Each row has a hidden value; after the row comes its band, the name of the range that the value falls in. Each part has its own.
[-134  211 -121 -170  -98 -167  -84  -89 -139   -9   86  -49 -158 -162
  156 -204   11   67  123 -131 -189 -101 -180  -67   -3  230 -217 -134
  122   70    6 -324 -223  151   72   -8 -104  310 -269   47 -247 -301
 -118 -188 -176  434 -144  128    8  229   47   -8 -115   57]
<46>
[-244 -218   14  -33 -139  -40  188  349 -218 -106  -67  -50    3  116
  -92   18  -97  -91 -317  158 -117   24  176  -62  -96 -109 -292  329
  159   97  109  -38  275  -75   52  108  -94   -5  -87  169  -28  -10
  178  299    3   22  -83  -65 -206  386  -69 -128 -359 -207]
<26>
[  -6   46    0 -241  411  -87 -456   53 -130  -50  194  -84 -131 -279
  147  -14 -448  -79 -128  240  199  -28 -155  268 -456  327 -128  225
 -175  136  183 -148   49   45  317  289 -111 -267  -76  151 -555  279
  322  246  183  197   25  231  -31  287 -143 -144  272 -223]
<48>
[ -83   53 -126  166  -50   71  118 -106  114   19   50 -114  223 -286
  207   52 -249   58 -147   -7  108 -163 -182  -28 -416   78 -232  100
  281 -107  156 -454  -98 -253  411 -238  116    5  234  159  -80 -109
  -96  142 -109   83  240 -122 -197  359  128 -201 -242  -81]
<47>
[-411 -217    8  350 -416   73  313   23  -21  123   70  -24   75   31
  -18  126  250 -159  145 -231 -216 -256   82 -278  321   74   90 -167
  153 -291 -135 -208 -233 -160 -221 -114 -149  267  194  286  327 -371
 -394  -36 -372   93   60 -222   61   61  112  379 -591  -28]
<30>
[  41  132  -86  -54  -60 -281 -273 -180  -55 -102   40  -45 -121 -340
  327   73   62 -339   36  -11 -544   99  206 -198   90  314  170 -287
  345  -52 -339 -271  342 -118  -24   -4   16  289 -284  -56  -29 -112
 -219  -66 -227   78 -231  314  -54   99  119  186  264 -150]
<26>
[ 143 -206  281  154  -45   81  -62   54   57   84   10  265   39  -45
 -307   70  270 -358  228  112  208 -496   42  -67  272 -115    6 -124
  -54   74 -141  204   61  250 -329  352 -281   70  239   17  -69  113
   44  181   57  -18  -72  148  121  -90  245  532 -405   27]
<35>
[-115  227 -393  212 -361  139  -23   57 -234  -75  -10   53 -202  225
  -31  116  101 -346  130 -173 -149  -89  191  122  213   93   29 -149
  314  -21   10  156  323  -37 -245 -156   66  309  238  137  410  -25
 -174  -66 -140   17 -225  102  -89   23  172  -21 -149 -304]
<35>
[-522 -168  -48   -7 -226  -93  -15 -107 -147  -32  116 -144  -20  -67
 -365  234   26 -544  167  289 -272 -235  524 -224   82   53  165  186
  -89  119 -107  435  511  -75 -211   19 -247   55  115 -294  107  -29
 -226  173 -125  -36 -318   33 -463  327   23  503 -315   65]
<30>
[ 337  156 -102   27 -275  359   54 -113 -221  -10 -177  -35  -24  114
   85   -8 -134 -115  210  -61   13 -153    0 -144   45   67 -123  -97
  167 -273 -126 -106  323  115 -214 -231  198  121  408  152  324  141
  -74  -73 -168 -311  145  203  -23   91  -14  -47 -171 -189]
<46>
[ 105   47   98  -91  -67  400   -9 -309 -134  -46   20 -281  223 -315
  236   81 -454  132  127 -210    7   24  -25 -292 -207  290   63  -62
   19 -286  -85 -327  -96 -218   44  -87  -33 -338  325  313   86  195
   44  -21 -185 -255  196   65 -243  249  -69  -96  -27  -92]
<47>
[  45 -143   83  227   22  143 -102  -47  163  134   95  281 -249  287
 -397  101  364 -503   75  190  162 -473  -62 -190  154 -154  195   44
  -75  190  107  172  205   84  -87  -16  -80   80   91 -333 -160  157
   24   56  336    6 -241  113  202  -13  248  463 -254   48]
<38>
[-176 -514  102  -81  311  385  114   66  -21  -19   99    8  -79  134
 -451  -17  -60  -77 -274  137  190 -124  -11 -170  112 -143   34  235
  141  198  -22  216  114  201   83  195 -307 -103  166   -3 -192  282
  302  426  236 -263  -51  -67  -41  315  -58  257 -232 -105]
<46>
[ 210 -115   20  184  204   33  -88   29  142   24  -57   56  -71 -259
  119   36   72  -25  -85 -122   88  -78 -216  266  229   31   31 -299
  523 -138 -200 -191 -172   97   95  269  -48  136  255  218  -66  -93
  -81  181  -25   29  192  153  149  -38  302  151  -18  -84]
<42>
[ 228  -29   21  185  -41   82   86  276   31  123  -24  403 -190   86
  113 -153  224   16 -173 -203   -9  -12 -159  157  246  -53    6 -194
  356  -86 -187 -220  -92  156  -61  207  -99  430  -28  316  134 -132
  108  152   63  233 -107  153  207  -73  197  -35 -271    2]
<49>
[ 144   85    0 -315 -309  252 -141 -246 -409  154  103 -286  124   18
  -22 -182 -381  164   88  -99  -87 -173 -210 -463 -263   -1   94   77
 -438 -128 -122 -422  -65  210   49   43  124 -214   40  233 -241   83
  449  -88   73  173  357  -39  -54  138  -62   62  -93 -162]
<42>
[ 367  182  -19  108 -243  101  -66   75  -65  -57  -31  311   -6  -18
  134   55   63 -133   -7 -105  140 -324 -262  136  -80 -155  -28 -259
   20  102  -73  -99   27   58 -156  232 -168   89  301  126  -53  -19
  233   41  254  378 -122  181  -29 -161  423   52 -210  -46]
<34>
[-167 -135  -18  -90   54  271 -108 -236 -304   99   99  -63 -161  113
 -200 -404 -380  174 -103    9   40  -76 -393 -226 -127  -42  -48   77
 -222   36   -8 -277 -112   44  219   78   13  -60 -191  214 -392  251
  505  104  356  117  211  -21  112  194  -79  112 -127 -224]
<42>
[  69  -28  156 -295  232 -124 -172  266 -202  -58 -220  134 -104   -2
   -3  294 -130 -341  213  271  -99 -237  341  -82    4   14 -275  215
 -171  -13  -47  176  465   73 -268  235 -256 -196   48   91 -190 -123
  137  204  218  -38 -253  277 -127  -25    0   50  144 -197]
<47>
[-559 -132   -6   31  127  189   12 -152   17   71  121 -124  217 -211
  -90   91 -104  -20  174  128   76 -154   59 -202 -118  296 -270  221
   30 -137   22 -341 -239   -8  158 -217 -113  175   72   97  -36   42
 -353   18 -253 -142  108  -73 -236  403 -345  112 -281  134]
<47>
[-272  434 -263 -164  -21  -87 -159  -31 -242  -97   21 -102 -207  153
   62  113  170  -58  252 -210 -424   85   59 -192  382  352 -205 -178
  403  124  128 -299 -109   -7  -46 -183  -11  -88 -149  102 -125 -164
 -312 -429 -164  222 -319   80  139   87   94 -300  128 -434]
<26>
[-245   93  375 -117  294 -225 -314  170 -305   43  -12  -50 -252 -144
    1  105 -139 -325  312  369 -233  149  390   -1  115  453 -177  443
 -344 -139  115   -9   99 -101 -232  272 -275 -371 -120  352 -153  238
  -44   91  -28 -167 -294  222  -31  221 -397  -48   34 -206]
<42>
[ 413  188  272   73   59 -160 -234   68 -156  154   -1   40 -319 -203
  139 -190   51 -309  129    1   46   89  -16   78  114  139  223  -18
 -158  -90  125 -222  159   -8 -195  336   80 -178  134  124 -156  214
  112  -50   55  -31 -117  330  327  146   55   -1  -84 -174]
<48>
[ 151  -34   23  125  -12 -207 -157 -202  -46  118   99 -180  112 -344
  229  120  -34 -127 -240  137  -78 -101 -126  168 -144   72   65  149
   66  139  -26 -191 -220  -54  296  224 -162   26 -106   98 -243  -97
  246  203  287  379  108  -92  -92 -108   67  100  271  -16]
<46>
[ 202  -77   72  326  -68  -74  119  137  -21  231 -157  147 -177  -16
  -27    1  397 -340 -100  -48  -70  -18  131   33  438 -235  178  -43
  198  251   76    2  159 -111  -40  250  -32  202   15  -39  130 -195
  100   11  265   22 -321   61  143 -125  118   13  -96  -43]
<27>
[ 105   13  -66 -274  -94   77 -427 -181  -98   27  122 -221 -123 -104
   38  -97 -227  -42   72  -71 -184 -115  -66 -282  -63  198  212 -334
  -59   13 -247 -243  351  145  135   83  191 -126   12  -35 -184   93
  208  -83 -218   80  122  311  130  251   31  102   91  -44]
<27>
[ -71 -144  122  148 -177   38  109  -49  -60  -72   58 -176   90 -407
  334  -17 -172  -44 -133 -146 -203  184   91  -87  -56  284  107  -65
  257 -228 -156 -285  -93 -298   55   84 -110  125  -56  317  179    2
 -140  128 -349  -94    5   44 -224  318  -93   69 -207  -19]
<48>
[ 183  130  185   22 -195 -254  -74  276  -60  -25 -199   54   22 -389
  225  126  177 -290  123 -121 -281    7  324  -85  120 -128  -10   -7
   26   67  -66 -160   48 -138 -133  382 -127  177 -167  222   53 -379
   11    2  -48  133 -444  148 -323   63  161    1 -130   67]
<27>
[ 233   34  218   52 -288   69  442    5 -177  -69 -118  -86  244 -280
  110  275  262 -232   38 -381 -266   50  349 -382  310  133  212 -228
  512  -29  -28   60    0 -243 -368  208 -348 -351  343  -46  204 -132
 -297 -182 -315 -228 -302   59 -328  103  390  -62 -218 -136]
<27>
[ -12  183   46  163  -19  335  312  238 -230  265   19  334 -114  417
  -84   26   64  -50   60  -60  506  -29   51  245  -37  280 -110  325
  -25  -92  526  -26  -76  -12 -307  -71  -95  -57  192   35  220  285
  -67 -145  178  -31  -56  189   54  -35 -175 -408 -317   -7]
<42>
[-122 -202  242  184 -159  -63  338  176 -105   73   22  168  149 -310
  439 -118  -63  133  -60 -319  -39   17  -34  -29  -25  276 -157 -112
  124 -413 -111 -473 -394 -218 -200  156 -309  319 -159  582  142 -279
  -95  129 -289  205   95    7   80   79  -44   48 -406   11]
<48>
[ 210 -126  257   45  179  -38  276  230  150  103   41  417 -233   35
  -14  -72  139 -109 -120  -10  161 -220 -125   26    0  124   19  -63
  338 -152   47   10   33   63 -140  186 -266  -21   76  -87 -207  -86
 -122  199    2  118  -61  267  165  109  404  116 -388   45]
<34>
[ -70  -96  127 -234  -45   58 -103  -55  157   99  276 -163    2 -158
  139  -74  -81  269 -136 -143 -243  -59 -148 -434   12  211  135 -195
    7  265  -68 -454 -172  -22  416   57 -104 -191 -242  131 -232 -199
  224  -41 -242  353 -103  -10  171  298  -56 -104 -154   90]
<46>
[  55   75 -123  137  -78   59 -292   93  -36 -105  -57   63   -9 -186
  -54  110  115 -291  160    1  309 -363 -167  283   69 -194  -99 -263
  -37  356   77  -20   23  120  -50  360  -61  163  335   11 -155    0
   68  -46  151  198 -140  171  -57  -31  195  193 -153  -67]
<48>
[  14  -25  -11  156  274 -139 -182    2   55  173   33  129 -157 -239
  188   22  185 -195  103   43 -119  -60  -23  112  339  385  -86 -227
  318  -29 -111 -138  -55   56  150   38  -83  279  -63   53  -28 -120
 -328  -53 -224   23 -153  290  305   50 -103   13   93  -60]
<48>
[ -71 -220  142  257  176  158  117  -91  -21  383  -35   -2  -92  105
  194  166 -242   54  -74  306 -285    9    1   -1  229  296   -2  248
   88 -443 -288 -152  -43 -203  248 -172 -109 -158  227  498  279  -99
  -28  341  109  -76  287 -125  175 -152 -333  -82   35 -134]
<46>
[-124 -238  323   50   48  -84 -305   95  -77   46  106  -96   53 -400
   75 -151 -358  -55   90  257  437 -285 -169  371 -374  253 -195  106
 -375  -68   44 -211 -227  105    1  587 -139    9 -104  393 -357  232
  233  295  -76  151  443  157  -24   93 -253  342 -214   79]
<48>
[ -54 -356  468  -38  613 -354   35  214  -75  267 -229  -72 -235 -242
  -25  247  140 -395   49  647 -418   74  422  -66  469  205 -169  579
   51  -99 -134  201   88   42   84  304 -405 -169 -102   69 -181 -253
 -265  331   92 -341 -265   74  -39   94 -445  137  182  -42]
<38>
[ -70  168 -144   68 -376 -110 -106 -115 -286 -200   60 -280  138 -393
  130  197  221 -369  153 -293 -137 -149  131  -64   49  265  101 -366
  228  293  119  -57  -89  -84 -221  276 -173   51   38  -83  -60  -71
 -219 -373 -376   72 -198  127 -276   32  227  147   85 -196]
<34>
[-171  125  -72  215   52   15   57  178 -379   46  -98  205 -205  133
  -23   95   71 -260  140   73 -136   18  101  270  286  385 -244   19
  327 -295  -31  167   28   14 -281   68 -227   19  289  250  180  123
 -366   -6 -142 -115  -98  220  -32   23    0 -134 -131 -304]
<26>
[ -78 -156  344   49 -143    8  211  -39 -270   52 -162 -340  -52 -186
 -216  118   -2 -403  171  232 -391    5  501 -409  279   77   93  376
   -2  106   69  347  124 -234  -96  245 -234 -334 -106   43   62  -22
 -110   55 -132 -488 -302  -73 -483  203 -165  184 -168 -167]
<46>
[ -27 -114  252   68  -86 -204  129  -94  -28  328  124   37 -267 -109
  -29 -155  125 -218   24   65 -400   18  178 -289  321  252  430 -123
   88  -94 -197   -9  218 -115  -49  158 -109  -72 -118 -147    1 -164
 -174    9 -195   87 -138  187  142  147   92  243 -276   68]
<30>
[-170   65 -128  181  -20  212  131 -276   50  -64  117  -77  194 -464
  -88   24 -220 -152  108   70  122 -365 -146  -10 -272   66 -136   30
  244   58    4   58 -191  -82  248  -14 -246   21  513   86 -117  -28
 -236  211 -146  -53    0 -160 -549  362  248  156 -380  -62]
<27>
[-219 -169   90  162  295   72  285  273 -192  -55 -231  356  -78   62
 -120  150   58 -211   -9  222  -23   22  177  243  339   32 -402  233
  424 -225 -141  255   50    9 -272  142 -458  146  281  233  131   35
 -281  355  186 -188 -230   97 -215   80   -2   33 -292 -172]
<30>
[-155  -19   30   29  271 -121 -327  130  -71   53  -72  231 -268   41
 -183  144  279 -491  215  409   -3 -185  157  127  247   10 -171  205
 -142  142  -34   66  233  237 -167  136 -170  355  -28 -135 -129   59
 -133   53  265    2 -368  278   32   19 -204  288   18   63]
<34>
[ 294   94  -23   75  182   97 -150  -28   78 -153 -115  251  162 -319
  252  138 -197  -67   83   18  383 -350 -218  304 -241  191 -412 -304
  343   13   21  -88   55  -28   49  108 -103   59  216   66 -163  125
  -39   94   10   23  101  404  -53  -59  268  -71   57 -118]
<26>
[ -27  -71 -152  128   83 -211 -199  166  -17  -39 -157  126 -189  -69
  -54  102  204 -398   27  283  -31 -274  103  264  265 -191 -319    4
  137  386    4  196  348  122   48  149 -106  451  -18  -42  -32 -226
   48  186  196  147 -357  162   51  -14    3  146   10  -98]
<26>
[  70  -59  141  594  -68  349  381   16    2  481   -8  369 -433  320
 -298 -323   53 -260   14  393   41 -209 -141  107  270   10   94  309
   72  -92    3  297   33  -47  143  -15  -64  148  289  216  295  146
  -85  299  181 -234  -58 -104   19   -3 -145   42 -639  -56]
<27>
[-107 -131   49   25  229  -80  -56  113   42  176  209  -40 -229 -105
  -41  -31  -69   35 -239  119   73 -152 -299  265  -23  168   69  116
   82  267  176   65 -422   44  460  386 -296 -189 -127   59 -454 -178
  121  184  166  447  -42  -33  -17   88   80   -4  -57   14]
<30>
[  89  104  -44 -142 -372  183 -127  -34 -258   -7   34 -369   -2    2
 -163   45  -48 -265   31    8 -119   36  318 -219   -7  -68  253  227
  -93  228   47   22  313  110  -64  156  119  -98   77    1  113  179
  234  -19  -34 -134 -126  -20 -361  254 -132   11  -83  -84]
<27>
[-156 -252  208  -11   29   17  -57 -131    5  161  184 -215 -183 -183
  -27 -221  -53  101 -137 -125 -214   88 -103 -293  176   58  275   -1
  -97   97  -28 -273 -232 -114  256  178 -128  -71 -257  179 -179 -101
  271   82    7  160 -101  -63  165  295  -76  169 -176   89]
<49>
[-140  -37 -161  227   99  536 -249  -79 -210  217  138   53 -155  268
 -437 -188 -184 -180  112  168  479 -259 -205  193  -73   47  -38  247
 -215   18  149   41    4  280   73   51  124   75  348  262  -20  594
  282  166  241 -251  266  -13   82   95 -273   77 -182 -227]
<27>
[  47 -200  177  312   41   92  146  -71   63  167   62   95  187 -290
  152  112  230  -38 -115 -190   25  -76 -191  -30  169  144  178 -220
  335 -243 -206 -403 -449  -49  -17  213 -236   81  260  195   -8  -54
 -191   35  -63   44  210  -19   75  -77  189  217 -159   50]
<46>
[  -6   25  -13  334 -180  174  187   -8 -138  242   -3  -68 -146   64
  160  184   31 -180  172  -40 -100 -185  -70   24  185  295   94  -13
   31 -439  -13  -57 -124 -125  -97 -174  -92 -107  668  293  351 -184
 -373  -62 -266  -74  121  -42  112   40  -38  -16 -280  -76]
<47>
[ 289  -68   71 -122  290  505  -35   -4 -282  127   27   79 -329  144
 -158 -446 -405  172  -23  113  535  -81 -435  278 -130   77 -189  264
 -195 -112   94   46  -84  457   12  177 -101    9  351  296 -167  475
  427  267  268 -171  218  193  158  261 -302  -81 -210  -51]
<38>
[-559   56 -123 -187  357  -94 -396   48 -113  241  113  -46 -215  298
 -201   89 -226 -136  189  574 -145 -183  113  -99 -134  359 -454  576
 -264  -87  134 -227  202  152  339 -339  131  -55 -223  113 -290   64
  -65  116   79   91   78   25  149  295 -521 -157   80 -169]
<47>
[-190  -89  -18  -90 -321   87 -219 -136 -404 -140  108 -145 -264   -3
 -124  -99  -40 -333  180   13 -389 -135  100 -253  212  172  207 -231
 -182   92 -334  177  272  130 -341  266 -264  102   11  146   19  131
  124  -14 -189   -4 -217  141  -91  106  -62  476 -107 -179]
<49>
[  15  125   41  353 -221  168  317  123 -209  116 -137  200 -193 -106
  -31   26  160 -395  245  -47   83  -26  302  245  275  188  159  -92
  207  -41   82  332  202 -142 -434  222 -201  197  417   -5  490    7
 -399  -98 -223 -300 -310  282 -351   -9   29   18 -395   40]
<34>
[ -11 -133  127  348 -172   12  431 -121   13   71  -47  165   32 -221
   83 -102  215  -58   -4 -252 -124  -79  -33  -49  360  -21   25 -236
  485 -245 -234 -123 -191 -121 -264   63 -314  297  283  246  242 -250
 -216  165  -98   69  -27  -86   45   29  349  269 -478   14]
<38>
[  18   40  103   57 -136  -77 -166 -318 -229  179   84 -393  120 -641
  242   11   93  -98  161 -400 -210  156  105 -183  226  412  443 -370
   28  119   12 -275 -393 -207   61  364  -82  -36 -246  -55  -50 -125
 -145 -472 -335   -1 -101  231 -148   10  -55   93  260  105]
<26>
[ 177 -226  148  152  264  415  216  -75  -25  277  -29  122  -14  148
 -303  109    3 -154 -100  227  278 -129   15  -47  148 -107   90  395
   26  -26   82  216   79   77   58  -35 -176 -165  460  -85   86  267
  119  275  413 -324  -27   -4  -44   87  -89   33 -180   21]
<49>
[-417 -115  -64 -422   29  214 -137  -25 -117  -59   64 -136 -438  493
 -268    4 -137   58  185  118 -401 -158  -93 -519  293   38  -13  -16
 -128 -103 -244 -131  218  217  -32 -237  -56 -167   64   23 -189 -155
  -42  -39   -5  143  -94   37  199  325  -91  262 -269  -96]
<42>
[ 260  350  117  187   89   80  153  171 -290   -2 -189  122 -252 -209
   33   45   90 -478  198    8  275  140  259  411    7  310   92  175
  307   40  399  244   37 -102 -387  438 -150  -79  176  -78   44  276
 -334 -168   26 -415 -285  376 -494  -36   56 -186   25 -168]
<38>
[-446  -35   72 -374  116  304   25   64 -345 -173  -93 -258  -52    4
 -242   57 -373   27  215   99  -36   30  141 -285  -13   86 -165  203
 -110   60   78  -78   47  -10 -108  195 -173 -409  137  129 -242  124
  -35  -51  -13 -260  -52   44 -456  361 -222   -2 -215 -230]
<26>
[-157  -48   -1   24   23   52 -203    1   46 -108  -53  236  141   -9
  -51  368  236 -356  252  276   66 -533  -64 -109   17 -121 -310   15
 -147   77 -186 -188  -24  200 -196    1 -291  327  200  -19 -175  -91
 -151   36  253  198 -145   45 -101 -128   26  456 -121   73]
<46>
[ 128   97  167  149  206 -297  -48  109  -46   23  -38  125  -40 -546
  435  304   70 -436  190  140 -251 -176  149   67  -24  483 -106  -53
  144 -172  -62  -35  -47 -193  -64  199 -391  -20  182  206  -75 -272
 -428   34 -309  -56 -270  237 -141   -6   64   22  143 -169]
<46>
[-157 -112   -4  317  269  -50  105  342   83   89  -11  359  -87   79
 -106  322  472 -607  -52  372  146 -145  308  166  108   55 -248  555
  168   76  265  109  100   59  -75 -133 -239  526   15 -112  130   25
 -382  199  154 -194 -479   51  -89  145 -246   68 -164    9]
<26>
[ 338  265   45  -74  223  -46 -253  -47  -67   57   11  200 -137 -296
  318   32   30 -204  128  -11 -250   47   36  -91   68  410   21 -164
  209  -25 -152 -204   55   22   61   81 -104  105 -160   76 -104   29
 -128 -122 -105  -36 -323  415    4    6    4 -150  291 -147]
<34>
[ 182  152  -75  222 -363   65 -177 -113  -11 -194  -42 -251  306 -433
  140  284  167 -416  201 -208   31 -265   35 -163  -68 -156   81 -233
  115  -67  -52 -409   61  -64 -197   59  120   43  669  178   88    8
 -153  -89 -237 -140   78  -68 -161  185  333  258 -203 -205]
<27>
[ -51 -201   31 -147  -35  119   61  102 -140  -93 -149 -182 -130   31
 -189   50  -39 -171 -128  232 -538  108  245 -389  346 -288   35  199
  241   64 -388   25  382   90   85  108  -68   -6  127  187   64 -105
   92  319   42 -247 -221 -125 -288  324  -57  157 -217 -260]
<42>
[ 243  161   58   64  257   47 -191   88  113  171  122  237   -7 -126
  395  205  161  -15  147  -78  296 -165 -190  274   46  462 -211  -10
    4  -90  174 -304 -444  150   53  -79 -218  217   51  174   -6  -57
 -197 -140  -35  274 -157  277  343  -79 -206 -212  112  161]
<30>
[ 162  217  253  211  -78 -271  -43   -9 -137   58 -212   33  -48 -518
  357  283  114 -422  381  -20 -258   33  387  189  222  418  125 -161
  187 -290 -129   71  -10 -284 -376  335 -243   21   70   94  233 -212
 -502 -153 -261 -104 -234  405 -360 -187  132  126  100   99]
<49>
[ -36  112  -34 -352  183 -170 -218   56  140 -309  -52  -73  -29 -277
  115  175   36 -177   45    1 -241  -58  171 -331  -24  -58 -208  -54
  290  334   20 -316  273  -32  111    8  -59   29 -210  -97 -362 -231
  -20    4   -1   94 -437  143 -144  340  186   -8   95 -161]
<38>
[  59  323 -211 -277 -174 -141 -425  -30 -162 -205 -138 -307   58 -243
  380  200   21 -108  213 -212 -158  128  249  -14   25  252 -156 -266
  222  108   10 -497  259   44 -109  -23  271  243 -225  -38   51 -101
 -122 -401 -275   86  -97  392  -69   97 -133 -199  381  -27]
<38>
[ 329   -3  144 -459  -70    8 -244 -233 -163   28  120 -265   -9 -267
  139 -120 -111  -25  -77 -164 -262  214  101 -489  -67  195  433 -121
  -27   -5 -227 -338  219  143   37  151   96  -66 -352 -295 -243  139
  171 -177 -108   19  -77  392  -84  345  -36  127  177  150]
<30>
[ 118  352   70 -333  -42 -294 -243  -41   49  -53   -9 -140 -147 -264
  274  -51 -165   41  273  -63 -366   -2   85 -182  -27  322 -123 -197
  278 -275 -182 -437  189   63   -5  -37  152 -130  -42  139 -175 -261
 -230  -70 -422  229   40  291   49  342  242  -97  -94  -40]
<47>
